Below is a small trained network, with its code and all its weights. Each question gives an input and a class and asks what happens when units are switched off, that is, made to give their printed mean instead of their output.

import numpy as np


def w(rows, s, z=0):
    codes = np.array(rows[::2]) - 128.0
    scale = np.full(codes.shape[1], s)
    scale[-1] = z or s
    return codes * scale


def f(y):
    return y / 2 * (1 + np.tanh(0.7978845608 * (y + 0.044715 * y**3)))


def log_softmax(a):
    a = a - a.max(-1, keepdims=True)
    return a - np.log(np.exp(a).sum(-1, keepdims=True))


def net(x, mask):
    res = np.array(x, float).reshape(1, 7) / 4 @ E
    y = f(res @ A[0][:, :-1].T + A[0][:, -1])
    res = res + np.where(mask, y, B[0][:, -1]) @ B[0][:, :-1]
    return log_softmax(res[-1] @ U[:, :-1].T + U[:, -1])


A, B = {}, {}
E = w([
[221,105,126,41,194,206,142],'x0',
[122,62,152,253,207,161,52],'x1',
[130,115,118,120,131,114,124],'x2',
[124,136,136,131,127,135,127],'x3',
[145,115,51,138,27,200,47],'x4',
[124,141,140,135,126,140,129],'x5',
[55,158,18,134,200,155,147],'x6',
],0.011)
A[0] = w([
[27,115,131,220,72,12,149,6],'neuron 1',
[102,116,214,91,189,103,166,114],'neuron 2',
[150,55,138,227,194,120,83,151],'neuron 3',
[110,173,145,160,221,35,197,129],'neuron 4',
[56,141,55,140,165,168,172,54],'neuron 5',
[56,125,40,108,198,172,132,58],'neuron 6',
[248,82,141,43,247,227,141,109],'neuron 7',
[160,135,36,128,19,206,19,63],'neuron 8',
[90,170,76,2,68,41,166,91],'neuron 9',
[135,203,139,65,106,132,179,191],'neuron 10',
[155,97,129,205,212,140,77,91],'neuron 11',
[220,33,219,143,45,97,143,95],'neuron 12',
],0.0098,0.0024)
B[0] = w([
[115,130,45,146,29,172,193,233],'neuron 1',
[120,65,181,165,177,100,219,184],'neuron 2',
[174,212,115,136,160,116,57,216],'neuron 3',
[162,63,127,141,162,129,136,204],'neuron 4',
[78,95,162,50,169,177,75,173],'neuron 5',
[73,106,152,77,113,184,74,182],'neuron 6',
[107,135,88,186,15,177,185,246],'neuron 7',
[151,73,182,179,216,85,237,253],'neuron 8',
[187,177,144,88,131,87,131,243],'neuron 9',
[167,183,90,107,187,123,144,201],'neuron 10',
[238,171,111,84,173,132,94,199],'neuron 11',
[30,123,164,7,128,167,92,226],'neuron 12',
],0.011,0.016)
U = w([
[196,254,112,111,177,86,84,135],'0',
[126,19,157,184,210,73,157,26],'1',
[99,144,57,177,43,153,130,253],'2',
[26,106,164,39,154,145,50,62],'3',
],0.012,0.002)

Each question gives the input, the list of numbers given to net, and the class t.
The units are the neurons (one row each of A and B). Each row of codes is followed by its name. A weight is (code - 128) times the scale printed after its matrix; where a second scale follows, it is the last column's (A, B and U).
mask holds one flag per neuron, in row order. A switched-off neuron (its flag False) gives its mean, the last column of its row in B, instead of its output. The means were averaged over made-up inputs and are rounded, as every weight is.
A unit's drop is (log p(t) with every unit on - log p(t) with that unit switched off) / (log p(t) with every unit on - log p(t) with every unit switched off).
most important unit: the unit with the biggest drop
top k neurons: the k neurons with the biggest drops, biggest first
drop when u is switched off: that unit's drop, to one decimal
input [-4,8,-3,2,6,-8,7], class 0: most important unit => neuron 3
input [2,-2,-1,3,-3,2,3], class 1: top 2 neurons => neuron 12; neuron 1
input [7,-3,-6,-3,-6,8,-1], class 2: top 2 neurons => neuron 7; neuron 8
input [3,7,0,-6,5,-1,3], class 0: top 2 neurons => neuron 3; neuron 11
input [-1,4,0,5,4,-2,-4], class 0: top 2 neurons => neuron 3; neuron 2
input [2,1,0,-1,-7,7,8], class 3: top 3 neurons => neuron 6; neuron 8; neuron 5
input [1,-7,-7,-3,7,-3,2], class 0: top 4 neurons => neuron 9; neuron 10; neuron 2; neuron 4
input [-7,1,7,-5,-1,8,-8], class 3: top 2 neurons => neuron 12; neuron 7
input [-6,-8,8,-7,2,6,-3], class 0: top 2 neurons => neuron 9; neuron 7
input [-5,6,4,-1,7,-7,0], class 1: top 3 neurons => neuron 8; neuron 9; neuron 10
input [2,5,4,-6,-5,-5,-5], class 0: top 3 neurons => neuron 3; neuron 8; neuron 11
input [-5,5,4,-7,-2,1,5], class 0: drop when neuron 7 is switched off => 1.4
input [5,2,-8,5,7,8,-4], class 1: drop when neuron 8 is switched off => 2.2
input [7,3,8,-7,0,1,1], class 2: most important unit => neuron 7
input [5,-2,5,7,-3,7,0], class 2: drop when neuron 8 is switched off => 0.6
